Rows, each followed by one of two labels for a hidden trait (new trait and labels in each part):
In the rows, 100 means zero.
115,109,41,111,124,92,51,72,100,113,72,105,103,81,104,106,106,68,98,75,104,91,87,120,114,78,104,119,99,74,124,135,92,89 -> <38>
104,103,133,105,84,86,56,102,103,89,66,106,97,109,95,99,109,73,82,126,118,114,92,147,97,119,101,113,101,95,114,104,91,100 -> <38>
101,99,134,98,80,78,65,107,101,98,78,102,94,109,91,97,111,81,89,111,128,114,99,172,99,137,100,118,100,99,107,101,89,110 -> <33>
95,100,119,100,96,101,66,101,99,91,70,99,78,102,97,100,111,69,91,128,109,97,112,136,108,106,102,120,101,135,118,113,92,95 -> <33>
118,103,93,102,91,65,114,96,103,117,104,106,142,95,96,105,95,123,101,86,123,124,71,115,92,136,104,94,96,38,87,99,101,118 -> <33>
111,107,56,108,124,94,41,77,100,105,66,105,102,85,106,107,108,62,98,95,98,90,91,118,116,66,104,123,99,99,132,141,92,82 -> <33>
107,104,161,104,67,75,37,110,104,87,53,109,103,111,85,98,119,52,70,147,145,130,91,197,92,145,105,123,101,98,119,101,87,109 -> <38>
119,106,108,110,100,92,50,96,103,96,65,110,127,91,99,111,110,62,88,136,118,120,74,116,97,85,105,114,99,76,132,120,92,100 -> <38>
106,101,107,102,107,104,46,94,99,87,66,102,74,99,97,105,114,55,91,124,103,89,111,124,113,86,104,127,101,129,130,125,93,87 -> <38>
104,107,77,108,121,94,32,82,103,108,78,102,107,96,109,101,99,77,102,91,87,86,92,82,113,66,97,113,102,93,119,117,91,76 -> <33>
109,96,117,96,87,96,110,105,99,94,82,102,87,102,90,101,109,88,94,110,120,109,105,145,97,127,105,105,100,109,105,101,96,116 -> <33>
109,100,146,100,71,80,80,115,100,95,80,104,115,103,92,103,112,75,89,147,143,140,85,153,92,138,103,111,98,102,119,102,90,122 -> <33>
112,101,117,104,95,103,71,105,100,83,61,105,92,98,95,107,117,50,85,142,118,116,98,123,98,91,107,114,100,125,132,116,93,103 -> <38>

Next part:
127,83,101,89,98,96,123,83,106,122,159,113,124,99,78,200,131,96,124,61,49,66,103,66,116,99,91,107,74,91,113,109,76,117,107,109,129,90,84,106,85,91,69,91,97,113,97,114,70,88,138,75,100,117,111,113,76,115,76,143,135,87,143,102,126,80 -> Sikof
115,83,106,96,97,84,100,85,101,124,153,112,135,104,91,200,116,91,122,72,70,76,86,33,113,118,99,115,74,97,143,105,76,90,91,99,131,85,95,108,95,96,88,85,111,104,113,122,83,94,120,85,105,89,114,138,75,110,77,121,132,81,147,96,123,92 -> bele
90,95,101,102,99,100,86,97,92,63,87,86,109,102,86,135,107,101,93,98,136,63,95,86,107,72,118,103,98,108,88,109,106,138,100,120,102,127,146,90,67,83,88,100,111,57,106,115,112,104,97,86,116,86,116,122,87,92,90,107,93,89,84,64,92,120 -> bele
110,89,94,70,91,124,127,101,99,129,152,85,105,121,101,142,124,109,116,66,74,105,115,76,113,67,113,95,55,103,108,95,62,107,116,105,101,89,68,133,94,94,35,109,72,91,119,90,96,84,115,85,107,117,112,103,87,110,93,101,96,110,135,75,126,67 -> Sikof
90,92,99,99,89,74,120,99,96,77,101,95,102,98,99,162,105,112,113,117,130,86,71,63,111,119,108,105,132,109,104,102,97,116,84,99,111,127,158,66,80,82,114,88,122,61,114,126,123,85,106,84,107,54,109,148,105,98,75,69,114,108,96,106,79,81 -> Sikof
120,92,69,106,102,107,133,71,97,100,127,101,125,110,89,171,122,79,106,76,84,111,137,104,128,111,72,111,72,94,119,101,72,105,87,113,122,82,91,129,60,111,59,110,138,98,66,96,69,102,132,66,113,118,88,111,81,76,81,156,137,111,148,69,136,110 -> bele
88,108,127,121,99,73,93,99,92,83,83,100,90,91,90,145,87,104,101,123,126,56,78,84,101,106,115,101,127,118,79,102,94,132,94,119,108,138,146,86,81,86,123,84,149,53,110,109,112,80,104,110,111,70,108,137,95,88,77,96,109,103,87,89,55,118 -> Sikof
70,114,107,95,83,86,68,105,81,104,45,66,68,100,114,23,86,111,97,148,165,82,78,100,80,102,144,97,119,133,58,111,109,121,104,118,87,136,152,74,85,85,128,90,94,61,146,93,116,79,88,102,106,85,91,112,121,103,116,17,72,159,88,104,91,124 -> Sikof

Part 3:
63,96,119,68,61,122,89,129,60,50,153,0,111,200,132,94,109,101,131,138,136,116,161,146,122,132,125,119,96,59,171,101,168,79,53,80,122,99,99,63,80,94,131 -> meve
103,100,104,86,102,102,95,101,95,96,110,68,104,100,113,122,103,99,118,105,105,101,91,101,105,103,100,102,98,94,110,102,112,97,98,97,103,101,96,93,99,98,101 -> daz
95,101,114,87,102,95,106,101,85,86,97,135,112,104,105,119,103,106,75,102,144,97,77,101,119,89,90,113,103,88,91,90,108,91,109,115,102,107,93,80,106,104,107 -> daz
98,105,102,95,102,93,104,96,82,87,91,130,110,106,107,115,100,105,89,99,102,98,83,100,117,90,88,108,103,86,102,92,104,90,106,114,102,105,93,88,103,101,105 -> daz
96,100,89,103,98,99,99,101,107,106,103,120,100,114,90,114,99,100,119,95,93,103,82,101,85,98,109,107,103,102,101,101,102,94,97,102,102,102,103,101,96,99,101 -> daz
71,101,119,74,68,116,88,121,78,60,149,9,109,199,133,102,106,102,142,125,135,114,149,135,139,126,125,117,95,64,162,101,164,85,46,81,119,99,98,66,84,92,125 -> meve
123,90,104,76,109,98,91,97,99,108,97,115,112,79,90,137,116,92,124,97,97,97,68,81,87,100,93,97,99,88,105,89,109,102,117,90,94,101,94,96,106,103,85 -> daz
92,86,69,99,96,104,96,109,120,103,115,125,106,108,57,142,105,93,144,90,77,108,54,95,47,100,103,116,109,98,100,98,93,86,108,87,104,103,109,98,92,105,96 -> meve
109,103,121,75,107,93,100,94,76,90,94,147,119,91,112,147,110,105,92,102,100,94,61,82,123,89,77,110,103,77,111,82,121,91,118,117,100,109,87,77,106,103,99 -> daz
102,110,120,87,109,90,103,91,77,76,94,125,117,100,114,140,107,109,83,98,97,98,64,97,124,91,76,114,104,83,99,85,109,87,111,121,103,110,86,80,105,103,105 -> meve
104,88,123,56,92,104,92,104,80,96,120,61,112,116,109,136,118,92,121,98,111,101,94,100,109,106,102,101,94,71,120,90,133,100,114,85,98,100,95,83,102,101,91 -> daz
92,96,106,85,89,106,96,105,86,91,115,63,104,132,109,104,104,98,114,110,106,104,108,109,110,108,108,104,97,81,119,99,122,96,87,91,105,100,98,88,94,99,105 -> daz
89,103,109,88,86,109,91,106,83,77,125,48,105,144,127,112,109,102,128,113,119,108,115,113,124,110,112,111,102,84,131,101,128,91,74,94,113,101,96,86,92,98,112 -> meve
95,98,101,98,98,101,100,103,92,98,101,97,97,111,102,96,99,101,91,110,99,102,111,105,103,101,100,102,100,96,105,101,103,97,94,99,103,100,100,102,98,100,105 -> daz
